Below is a small trained network, with its code and all its weights. Each question gives an input and a target symbol and asks what happens when units are switched off, that is, made to give their printed mean instead of their output.

import numpy as np


def w(rows, s, z=0):
    codes = np.array(rows[::2]) - 128.0
    scale = np.full(codes.shape[1], s)
    scale[-1] = z or s
    return codes * scale


def norm(h):
    return h / np.sqrt((h * h).mean(-1, keepdims=True) + 1e-5)


def f(y):
    return np.maximum(y, 0)


def softmax(a):
    e = np.exp(a - a.max(-1, keepdims=True))
    return e / e.sum(-1, keepdims=True)


def log_softmax(a):
    a = a - a.max(-1, keepdims=True)
    return a - np.log(np.exp(a).sum(-1, keepdims=True))


def net(x, mask):
    ids = ['ΛΦαδεμξ'.index(c) for c in x.split()]
    T = len(ids)
    res = E[ids] + P[:T]
    r = norm(res)
    for j in range(3):
        rows = slice(3 * j, 3 * j + 3)
        q, k, v = (r @ M[0][rows].T for M in (Q, K, V))
        z = softmax(np.where(np.tri(T) > 0, q @ k.T / 3**0.5, -1e9)) @ v
        o = O[0][rows]
        res = res + np.where(mask[j], z, o[:, -1]) @ o[:, :-1]
    y = f(norm(res) @ A[0][:, :-1].T + A[0][:, -1])
    res = res + np.where(mask[3:15], y, B[0][:, -1]) @ B[0][:, :-1]
    return log_softmax(norm(res)[-1] @ U[:, :-1].T + U[:, -1])


Q, K, V, O, A, B = {}, {}, {}, {}, {}, {}
E = w([
[159,165,51],'Λ',
[84,228,101],'Φ',
[149,101,145],'α',
[159,77,64],'δ',
[156,91,143],'ε',
[168,187,1],'μ',
[61,199,91],'ξ',
],0.012)
P = w([
[130,102,164],'0',
[133,177,163],'1',
[54,250,138],'2',
[86,37,39],'3',
[135,195,142],'4',
[254,101,87],'5',
[81,25,62],'6',
[124,211,135],'7',
[53,237,161],'8',
[70,46,42],'9',
[127,213,132],'10',
[250,91,97],'11',
[63,92,25],'12',
[118,224,133],'13',
],0.008)
Q[0] = w([
[159,154,145],'head 0',
[183,148,115],'head 0',
[99,1,203],'head 0',
[76,32,195],'head 1',
[122,133,125],'head 1',
[111,162,178],'head 1',
[140,73,220],'head 2',
[168,74,201],'head 2',
[45,67,5],'head 2',
],0.0092)
K[0] = w([
[121,205,146],'head 0',
[184,132,80],'head 0',
[30,42,119],'head 0',
[209,92,180],'head 1',
[177,129,218],'head 1',
[144,162,171],'head 1',
[201,110,148],'head 2',
[254,60,99],'head 2',
[98,72,29],'head 2',
],0.0095)
V[0] = w([
[121,148,89],'head 0',
[142,105,2],'head 0',
[12,103,133],'head 0',
[134,70,137],'head 1',
[124,237,96],'head 1',
[188,168,49],'head 1',
[181,164,31],'head 2',
[85,79,107],'head 2',
[71,201,185],'head 2',
],0.0092)
O[0] = w([
[221,167,101,168],'head 0',
[81,189,4,168],'head 0',
[55,178,75,114],'head 0',
[158,154,64,64],'head 1',
[92,151,197,254],'head 1',
[160,81,188,178],'head 1',
[145,44,182,173],'head 2',
[105,71,150,126],'head 2',
[139,86,109,207],'head 2',
],0.0042,0.0079)
A[0] = w([
[203,136,143,67],'neuron 0',
[164,223,118,135],'neuron 1',
[82,142,28,58],'neuron 2',
[87,20,134,96],'neuron 3',
[203,82,222,126],'neuron 4',
[17,155,130,189],'neuron 5',
[147,92,20,31],'neuron 6',
[41,225,84,226],'neuron 7',
[163,134,37,4],'neuron 8',
[181,177,163,61],'neuron 9',
[142,166,112,109],'neuron 10',
[254,112,82,103],'neuron 11',
],0.0087,0.0045)
B[0] = w([
[187,126,114,139],'neuron 0',
[92,152,146,178],'neuron 1',
[160,57,163,159],'neuron 2',
[146,191,27,140],'neuron 3',
[85,137,100,145],'neuron 4',
[220,90,62,205],'neuron 5',
[168,215,36,143],'neuron 6',
[135,72,152,246],'neuron 7',
[18,148,151,138],'neuron 8',
[118,62,2,140],'neuron 9',
[115,129,134,143],'neuron 10',
[86,147,202,158],'neuron 11',
],0.0063,0.012)
U = w([
[241,187,58,32],'Λ',
[160,196,104,193],'Φ',
[232,138,177,170],'α',
[133,62,18,251],'δ',
[200,119,160,153],'ε',
[185,178,46,2],'μ',
[2,180,76,165],'ξ',
],0.0097,0.0033)

Each question gives the input, a string of symbols that net reads in full, and the target symbol t.
The units are the heads (3 rows each of Q, K, V and O) and the neurons (one row each of A and B). Each row of codes is followed by its name. A weight is (code - 128) times the scale printed after its matrix; where a second scale follows, it is the last column's (O, A, B and U).
mask holds one flag per unit, heads first, then neurons. A switched-off unit (its flag False) gives its mean, the last column of its rows in O or B, instead of its output. The means were averaged over made-up inputs and are rounded, as every weight is.
A unit's drop is (log p(t) with every unit on - log p(t) with that unit switched off) / (log p(t) with every unit on - log p(t) with every unit switched off).
The circuit of an input: a set's keep is (log p(t) with only the set's units on - log p(t) with every unit switched off) / (log p(t) with every unit on - log p(t) with every unit switched off). Starting from the 12 units with the biggest drops (on a tie, the unit counted first), units are removed one at a time, each time the one whose removal leaves the highest keep (on an exact tie, the one counted first), for as long as the keep stays at least 0.8.
circuit, biggest first: the units of the circuit, biggest drop first
unit that matters most: the unit with the biggest drop
k most important neurons: the k neurons with the biggest drops, biggest first
heads that matter: for each layer, one digit per head in row order, 1 if its drop is at least 0.15 and else 0, layers parted by /
drop when u is switched off: that unit's drop, to one decimal
input α δ ξ ε ξ, target δ: circuit, biggest first : (neuron 5; neuron 7; neuron 6)
input Φ ξ Λ ξ Λ, target ξ: circuit, biggest first : (neuron 5; neuron 1; neuron 8)
input Λ ξ ξ Λ α, target ξ: heads that matter : 001
input ξ Φ ξ ξ Λ ε ξ ξ Λ α α, target ξ: heads that matter : 000
input Φ ξ ξ ε ξ Φ Φ μ ξ μ ξ ξ, target ξ: 2 most important neurons : (neuron 5; neuron 8)
input ε α ξ ξ ξ, target ε: unit that matters most : head 0
input α ξ α δ ε ξ α α Φ δ ξ, target α: 2 most important neurons : (neuron 7; neuron 5)
input α ξ Λ Φ δ, target ξ: heads that matter : 100
input ε δ Φ Φ ξ Φ Φ Λ ξ δ ξ μ Λ ε, target ξ: circuit, biggest first : (neuron 4; neuron 5)
input ε Φ ξ μ ξ ξ ξ α Λ ξ Λ ξ, target ξ: 2 most important neurons : (neuron 5; neuron 11)
input ξ ε ξ Λ ξ Λ ξ Λ, target ξ: 3 most important neurons : (neuron 5; neuron 8; neuron 1)
input Φ Φ ξ ξ Φ ξ Φ ξ ξ Φ ε, target ξ: 3 most important neurons : (neuron 4; neuron 5; neuron 2)
input ξ α Λ ξ ε ξ α α ξ δ ξ, target α: 2 most important neurons : (neuron 5; neuron 7)
input δ ξ ξ Φ μ μ α ξ ξ μ δ, target ξ: drop when neuron 9 is switched off : 0.0
